Below are the code and all the weights of a small trained network. Each question names an input and a target symbol and asks about switching units off, where a switched-off unit gives its printed mean instead of its output.

import numpy as np


def w(rows, s, z=0):
    codes = np.array(rows[::2]) - 128.0
    scale = np.full(codes.shape[1], s)
    scale[-1] = z or s
    return codes * scale


def f(y):
    return y / 2 * (1 + np.tanh(0.7978845608 * (y + 0.044715 * y**3)))


def softmax(a):
    e = np.exp(a - a.max(-1, keepdims=True))
    return e / e.sum(-1, keepdims=True)


def log_softmax(a):
    a = a - a.max(-1, keepdims=True)
    return a - np.log(np.exp(a).sum(-1, keepdims=True))


def net(x, mask):
    ids = ['ΔΠαβγεζηλμφ'.index(c) for c in x.split()]
    T = len(ids)
    res = E[ids] + P[:T]
    q, k, v = (res @ M[0].T for M in (Q, K, V))
    z = softmax(np.where(np.tri(T) > 0, q @ k.T / 3**0.5, -1e9)) @ v
    res = res + np.where(mask[0], z, O[0][:, -1]) @ O[0][:, :-1]
    y = f(res @ A[0][:, :-1].T + A[0][:, -1])
    res = res + np.where(mask[1:9], y, B[0][:, -1]) @ B[0][:, :-1]
    return log_softmax(res[-1] @ U[:, :-1].T + U[:, -1])


Q, K, V, O, A, B = {}, {}, {}, {}, {}, {}
E = w([
[82,140,152],'Δ',
[50,134,62],'Π',
[52,146,115],'α',
[79,129,157],'β',
[61,131,130],'γ',
[56,152,117],'ε',
[156,116,244],'ζ',
[128,67,196],'η',
[42,202,121],'λ',
[121,203,217],'μ',
[92,169,171],'φ',
],0.011)
P = w([
[96,137,141],'0',
[147,104,105],'1',
[71,101,144],'2',
[107,194,167],'3',
[151,96,62],'4',
[87,59,152],'5',
[136,250,175],'6',
[157,94,112],'7',
],0.021)
Q[0] = w([
[112,253,182],'H0',
[206,69,16],'H0',
[29,162,200],'H0',
],0.0061)
K[0] = w([
[253,147,95],'H0',
[32,127,232],'H0',
[170,149,11],'H0',
],0.0065)
V[0] = w([
[115,246,79],'H0',
[90,37,195],'H0',
[123,53,47],'H0',
],0.011)
O[0] = w([
[151,101,231,121],'H0',
[161,157,8,254],'H0',
[112,8,58,199],'H0',
],0.011,0.0032)
A[0] = w([
[160,180,128,226],'N0',
[143,125,83,130],'N1',
[106,251,211,2],'N2',
[112,210,119,242],'N3',
[98,165,100,216],'N4',
[102,119,206,163],'N5',
[93,113,110,224],'N6',
[138,91,163,169],'N7',
],0.015,0.0039)
B[0] = w([
[198,152,38,187],'N0',
[77,31,187,197],'N1',
[98,96,1,222],'N2',
[169,136,170,254],'N3',
[162,107,235,248],'N4',
[69,130,126,201],'N5',
[146,146,161,253],'N6',
[148,184,146,159],'N7',
],0.0093,0.0063)
U = w([
[183,18,96,149],'Δ',
[40,141,255,220],'Π',
[108,160,141,66],'α',
[169,178,145,200],'β',
[164,184,173,234],'γ',
[80,193,135,20],'ε',
[197,207,110,113],'ζ',
[242,188,241,213],'η',
[39,78,111,4],'λ',
[129,117,88,14],'μ',
[122,96,94,25],'φ',
],0.0088,0.003)

Each question gives the input, a string of symbols that net reads in full, and the target symbol t.
The units are the heads (3 rows each of Q, K, V and O) and the neurons (one row each of A and B). Each row of codes is followed by its name. A weight is (code - 128) times the scale printed after its matrix; where a second scale follows, it is the last column's (O, A, B and U).
mask holds one flag per unit, heads first, then neurons. A switched-off unit (its flag False) gives its mean, the last column of its rows in O or B, instead of its output. The means were averaged over made-up inputs and are rounded, as every weight is.
A unit's drop is (log p(t) with every unit on - log p(t) with that unit switched off) / (log p(t) with every unit on - log p(t) with every unit switched off).
The circuit of an input: a set's keep is (log p(t) with only the set's units on - log p(t) with every unit switched off) / (log p(t) with every unit on - log p(t) with every unit switched off). Starting from all 9 units, units are removed one at a time, each time the one whose removal leaves the highest keep (on an exact tie, the one counted first), for as long as the keep stays at least 0.8.
units of the circuit, in order: the units of the circuit, biggest drop first
unit that matters most: the unit with the biggest drop
top k neurons: the k neurons with the biggest drops, biggest first
drop when u is switched off: that unit's drop, to one decimal
input η ζ η Π, target ζ: units of the circuit, in order => [H0 N0]
input Π λ Π η, target λ: unit that matters most => N2
input η Π λ Π λ ζ β, target λ: top 2 neurons => [N2 N5]
input η μ Π, target Π: units of the circuit, in order => [N0 N2]
input λ Π λ μ η Δ Π, target η: top 2 neurons => [N4 N3]
input ζ φ Π Π ζ ζ γ, target ζ: top 4 neurons => [N2 N0 N3 N1]
input η ε Π β ζ η φ, target ζ: units of the circuit, in order => [N2 N0 N3]
input Π η Π β, target η: units of the circuit, in order => [H0 N4 N3 N2]
input Π ζ γ η, target ζ: units of the circuit, in order => [H0 N0 N1]
input ζ ε β Π ζ ε η, target ζ: units of the circuit, in order => [N2 N0]
input ε γ ζ Δ Π, target η: units of the circuit, in order => [H0 N4 N3]
input β η ζ Π Π Π φ, target Π: top 2 neurons => [N0 N5]
input α η ζ α, target η: top 3 neurons => [N4 N3 N2]
input λ λ γ Δ, target λ: units of the circuit, in order => [N2 H0]
input Π ζ η Π, target ζ: units of the circuit, in order => [N2 H0 N0 N3]
input Π Π η η Π μ λ, target Π: units of the circuit, in order => [H0]
input ε Π Π Π, target Π: units of the circuit, in order => [H0 N0]
input γ λ λ β β ζ β Δ, target η: top 2 neurons => [N2 N5]
input Π η α λ η α λ, target η: top 2 neurons => [N4 N3]
input Δ μ ε Δ ζ ε ζ α, target η: top neuron => [N2]
input Π η Π ε, target η: top 2 neurons => [N4 N3]
input Π Π η ζ ζ Π λ, target ζ: top 4 neurons => [N2 N0 N3 N1]
input ζ Π ε Δ Π η ε, target Π: drop when H0 is switched off => 5.4
